Below is a small trained network, with its code and all its weights. Each question gives an input and a target symbol and asks what happens when units are switched off, that is, made to give their printed mean instead of their output.

import numpy as np


def w(rows, s, z=0):
    codes = np.array(rows[::2]) - 128.0
    scale = np.full(codes.shape[1], s)
    scale[-1] = z or s
    return codes * scale


def norm(h):
    return h / np.sqrt((h * h).mean(-1, keepdims=True) + 1e-5)


def f(y):
    return y / 2 * (1 + np.tanh(0.7978845608 * (y + 0.044715 * y**3)))


def softmax(a):
    e = np.exp(a - a.max(-1, keepdims=True))
    return e / e.sum(-1, keepdims=True)


def log_softmax(a):
    a = a - a.max(-1, keepdims=True)
    return a - np.log(np.exp(a).sum(-1, keepdims=True))


def net(x, mask):
    ids = ['ΓΠΣΩαβδελμψ'.index(c) for c in x.split()]
    T = len(ids)
    res = E[ids] + P[:T]
    r = norm(res)
    for j in range(3):
        rows = slice(3 * j, 3 * j + 3)
        q, k, v = (r @ M[0][rows].T for M in (Q, K, V))
        z = softmax(np.where(np.tri(T) > 0, q @ k.T / 3**0.5, -1e9)) @ v
        o = O[0][rows]
        res = res + np.where(mask[j], z, o[:, -1]) @ o[:, :-1]
    y = f(norm(res) @ A[0][:, :-1].T + A[0][:, -1])
    res = res + np.where(mask[3:27], y, B[0][:, -1]) @ B[0][:, :-1]
    return log_softmax(norm(res)[-1] @ U[:, :-1].T + U[:, -1])


Q, K, V, O, A, B = {}, {}, {}, {}, {}, {}
E = w([
[50,185,155,145,157,132,167,100,127,191],'Γ',
[31,89,224,42,143,75,188,138,83,196],'Π',
[42,138,109,92,151,119,236,146,153,146],'Σ',
[102,152,187,95,170,187,194,210,129,176],'Ω',
[85,106,179,106,225,103,212,118,140,157],'α',
[99,131,79,112,209,147,157,130,107,157],'β',
[68,145,108,114,120,118,189,164,82,212],'δ',
[120,145,109,98,182,6,173,175,125,178],'ε',
[115,146,137,63,160,114,204,107,135,226],'λ',
[79,104,138,169,151,124,223,159,143,220],'μ',
[22,93,146,149,162,120,196,199,66,118],'ψ',
],0.0021)
P = w([
[159,123,125,139,102,134,91,112,132,98],'0',
[93,115,163,92,196,100,94,254,143,183],'1',
[146,137,119,155,105,112,183,91,116,116],'2',
[96,109,136,106,175,122,101,213,137,166],'3',
[140,138,111,161,116,119,174,97,113,123],'4',
[98,109,132,111,173,125,102,198,141,158],'5',
[139,134,110,158,119,119,161,96,106,125],'6',
[106,109,119,115,162,139,106,181,139,149],'7',
[141,130,111,156,112,115,172,93,114,119],'8',
[107,107,113,119,162,147,108,170,138,140],'9',
[141,136,107,158,109,116,170,90,113,119],'10',
[108,105,110,123,154,147,108,161,138,139],'11',
],0.0045)
Q[0] = w([
[104,130,101,128,146,165,118,160,114,145],'H1',
[149,169,109,176,96,86,254,54,68,136],'H1',
[172,133,166,121,103,100,107,94,141,80],'H1',
[126,156,124,172,108,96,210,86,89,131],'H2',
[131,164,136,159,125,79,205,59,98,139],'H2',
[137,133,107,173,74,121,149,98,114,113],'H2',
[125,123,147,114,134,153,37,167,150,142],'H3',
[144,87,124,103,103,135,121,122,127,126],'H3',
[129,127,137,111,167,141,42,162,196,136],'H3',
],0.0063)
K[0] = w([
[72,108,81,137,138,207,131,177,119,146],'H1',
[240,93,152,116,2,114,7,74,131,59],'H1',
[173,168,162,109,143,22,136,97,124,121],'H1',
[141,110,73,206,14,116,60,87,207,91],'H2',
[164,112,90,165,60,94,64,93,212,116],'H2',
[108,132,115,201,95,114,121,135,180,136],'H2',
[22,184,136,120,204,93,211,179,71,231],'H3',
[133,112,100,134,98,109,177,109,87,130],'H3',
[61,165,107,95,242,71,197,157,138,217],'H3',
],0.0049)
V[0] = w([
[69,120,255,96,113,92,147,92,152,149],'H1',
[103,150,113,77,40,212,141,141,115,160],'H1',
[165,131,99,16,106,7,120,163,132,127],'H1',
[131,239,148,149,151,110,52,115,81,131],'H2',
[185,71,147,178,171,120,81,120,37,211],'H2',
[136,96,177,211,111,104,145,175,156,169],'H2',
[159,180,170,70,218,194,72,167,149,113],'H3',
[66,104,104,139,158,122,135,142,82,56],'H3',
[83,151,162,138,133,106,91,213,41,161],'H3',
],0.0031)
O[0] = w([
[225,126,168,133,85,131,90,111,253,56,242],'H1',
[96,235,134,142,67,77,72,202,168,177,156],'H1',
[139,169,17,80,95,170,170,101,124,46,147],'H1',
[119,32,18,199,109,185,187,160,138,173,42],'H2',
[82,57,128,149,78,236,45,17,94,135,138],'H2',
[164,90,136,65,73,157,78,65,115,65,217],'H2',
[98,172,102,249,174,145,132,2,121,98,163],'H3',
[217,155,145,150,155,106,181,147,73,144,135],'H3',
[191,141,88,182,28,125,103,52,80,111,253],'H3',
],0.0028,0.0015)
A[0] = w([
[121,178,110,202,130,106,145,109,158,100,106],'N1',
[142,127,117,115,136,94,167,62,151,166,100],'N2',
[135,148,146,145,147,104,109,122,119,164,127],'N3',
[189,156,108,88,121,145,116,89,190,197,88],'N4',
[86,217,161,218,94,95,71,38,147,117,3],'N5',
[153,118,154,111,57,92,125,100,174,108,107],'N6',
[254,118,87,135,114,30,100,117,102,114,65],'N7',
[69,88,133,165,100,146,118,132,123,98,128],'N8',
[39,151,89,104,126,133,169,149,213,68,27],'N9',
[107,188,95,125,15,120,150,138,90,167,35],'N10',
[114,122,138,119,95,70,144,127,144,134,132],'N11',
[155,86,149,171,110,168,144,157,118,141,101],'N12',
[174,144,186,170,69,114,187,122,70,113,62],'N13',
[170,149,58,169,132,149,175,126,137,125,119],'N14',
[121,61,129,146,127,116,128,180,113,90,110],'N15',
[152,105,181,140,181,144,191,68,163,62,61],'N16',
[144,70,160,182,102,116,171,171,189,186,79],'N17',
[111,115,127,94,168,85,137,102,122,155,138],'N18',
[218,168,139,130,45,132,134,98,181,28,22],'N19',
[103,121,112,119,107,116,149,148,99,140,120],'N20',
[134,125,110,103,156,151,140,130,118,175,146],'N21',
[131,95,86,143,133,159,105,107,75,75,97],'N22',
[168,155,149,127,123,200,89,173,166,101,105],'N23',
[107,132,106,133,169,107,79,147,138,132,122],'N24',
],0.0052,0.0039)
B[0] = w([
[142,131,191,134,63,94,85,97,63,104,147],'N1',
[124,164,109,153,164,139,133,208,130,109,142],'N2',
[127,123,85,100,96,153,144,135,140,80,174],'N3',
[182,166,156,208,65,133,189,206,172,116,137],'N4',
[138,219,126,159,113,24,97,49,99,61,171],'N5',
[95,126,189,175,103,192,137,193,77,121,148],'N6',
[245,125,128,142,187,165,130,60,83,254,131],'N7',
[197,180,154,121,150,69,122,170,149,141,183],'N8',
[74,229,107,118,154,218,61,51,237,194,167],'N9',
[145,143,41,123,142,120,22,218,87,107,117],'N10',
[127,126,137,125,131,183,115,103,93,101,173],'N11',
[115,126,111,131,163,91,140,138,151,171,133],'N12',
[224,142,81,87,163,173,100,65,169,187,116],'N13',
[93,60,208,39,86,127,121,130,133,87,136],'N14',
[137,205,154,112,144,92,155,133,189,167,165],'N15',
[155,112,112,195,204,139,10,190,136,58,144],'N16',
[133,58,42,89,101,43,81,66,195,99,172],'N17',
[166,138,170,188,95,205,114,118,145,121,245],'N18',
[122,155,102,252,45,151,215,214,221,139,193],'N19',
[154,176,126,138,137,131,60,146,142,136,172],'N20',
[134,118,98,183,72,118,95,101,147,90,252],'N21',
[144,176,105,42,113,128,213,147,169,39,107],'N22',
[50,119,91,225,176,128,200,108,47,163,170],'N23',
[189,145,115,106,101,135,171,93,118,127,215],'N24',
],0.003,0.0013)
U = w([
[114,35,79,130,106,33,125,109,214,152,151],'Γ',
[171,142,142,220,42,176,170,180,174,109,170],'Π',
[146,205,165,72,174,46,190,208,158,133,57],'Σ',
[129,198,146,168,92,43,102,48,86,69,253],'Ω',
[150,86,150,176,230,150,69,149,153,42,101],'α',
[37,102,106,190,182,140,190,127,52,181,117],'β',
[116,146,42,101,84,120,41,220,70,136,125],'δ',
[126,98,60,39,102,171,196,98,111,35,57],'ε',
[66,201,114,104,148,197,91,77,209,177,108],'λ',
[88,69,244,69,70,154,101,133,93,141,137],'μ',
[253,119,118,105,163,147,133,82,88,206,128],'ψ',
],0.0055,0.00046)

Each question gives the input, a string of symbols that net reads in full, and the target symbol t.
The units are the heads (3 rows each of Q, K, V and O) and the neurons (one row each of A and B). Each row of codes is followed by its name. A weight is (code - 128) times the scale printed after its matrix; where a second scale follows, it is the last column's (O, A, B and U).
mask holds one flag per unit, heads first, then neurons. A switched-off unit (its flag False) gives its mean, the last column of its rows in O or B, instead of its output. The means were averaged over made-up inputs and are rounded, as every weight is.
A unit's drop is (log p(t) with every unit on - log p(t) with that unit switched off) / (log p(t) with every unit on - log p(t) with every unit switched off).
The circuit of an input: a set's keep is (log p(t) with only the set's units on - log p(t) with every unit switched off) / (log p(t) with every unit on - log p(t) with every unit switched off). Starting from the 12 units with the biggest drops (on a tie, the unit counted first), units are removed one at a time, each time the one whose removal leaves the highest keep (on an exact tie, the one counted first), for as long as the keep stays at least 0.8.
circuit, biggest first: the units of the circuit, biggest drop first
unit that matters most: the unit with the biggest drop
which heads matter: for each layer, one digit per head in row order, 1 if its drop is at least 0.15 and else 0, layers parted by /
input ψ Σ β μ, target Γ: which heads matter : 000
input β Π Σ δ Ω Ω β, target β: which heads matter : 100
input Π Σ Σ Ω α Π λ, target Π: unit that matters most : H1
input λ λ δ Γ β α, target α: circuit, biggest first : [H3; N16; H1]
input Γ Π Σ α Π α Σ μ ψ λ β, target Γ: which heads matter : 110
input Π Π Σ δ Σ Σ α μ Π ε Π, target Π: circuit, biggest first : [H1; N19]
input μ Ω Σ Σ ψ α Σ μ δ Σ β, target μ: circuit, biggest first : [H3; H2; H1]
input Σ Ω β λ β β μ, target Σ: which heads matter : 010
input Γ Σ λ α Σ ψ Ω δ μ Ω ε, target Γ: circuit, biggest first : [H2; N17; H1]
input α ψ Ω μ ε μ β, target α: which heads matter : 000
input Σ Ω α ε Π, target Σ: which heads matter : 010
input Σ Σ ψ δ ε α, target α: which heads matter : 101
input ψ δ δ Σ Ω Γ Γ, target ψ: which heads matter : 001
input ε Σ Σ ψ ε ε, target ψ: circuit, biggest first : [N7; H3]
input λ Π ψ β Π, target λ: unit that matters most : H3
input Π ε Γ ψ Ω Ω μ μ δ δ Σ, target Π: circuit, biggest first : [N19; H1]
input Γ α λ Γ Π Σ Σ δ Σ λ μ, target Γ: which heads matter : 000
input Π λ ε, target Π: circuit, biggest first : [H1; N19]
input α Γ Σ, target α: circuit, biggest first : [N16; H1]
input Π ε β Σ ψ, target Π: which heads matter : 100
input δ δ Π ψ ψ β Ω μ λ β Ω, target δ: circuit, biggest first : [H1; N10]
input β Σ Ω Ω Ω δ ψ ψ δ, target β: circuit, biggest first : [H1]
input λ Ω Ω, target λ: circuit, biggest first : [H3; N9]
input δ Ω δ ψ Π Π Σ, target δ: which heads matter : 000
input Σ μ β Σ α, target Σ: which heads matter : 010
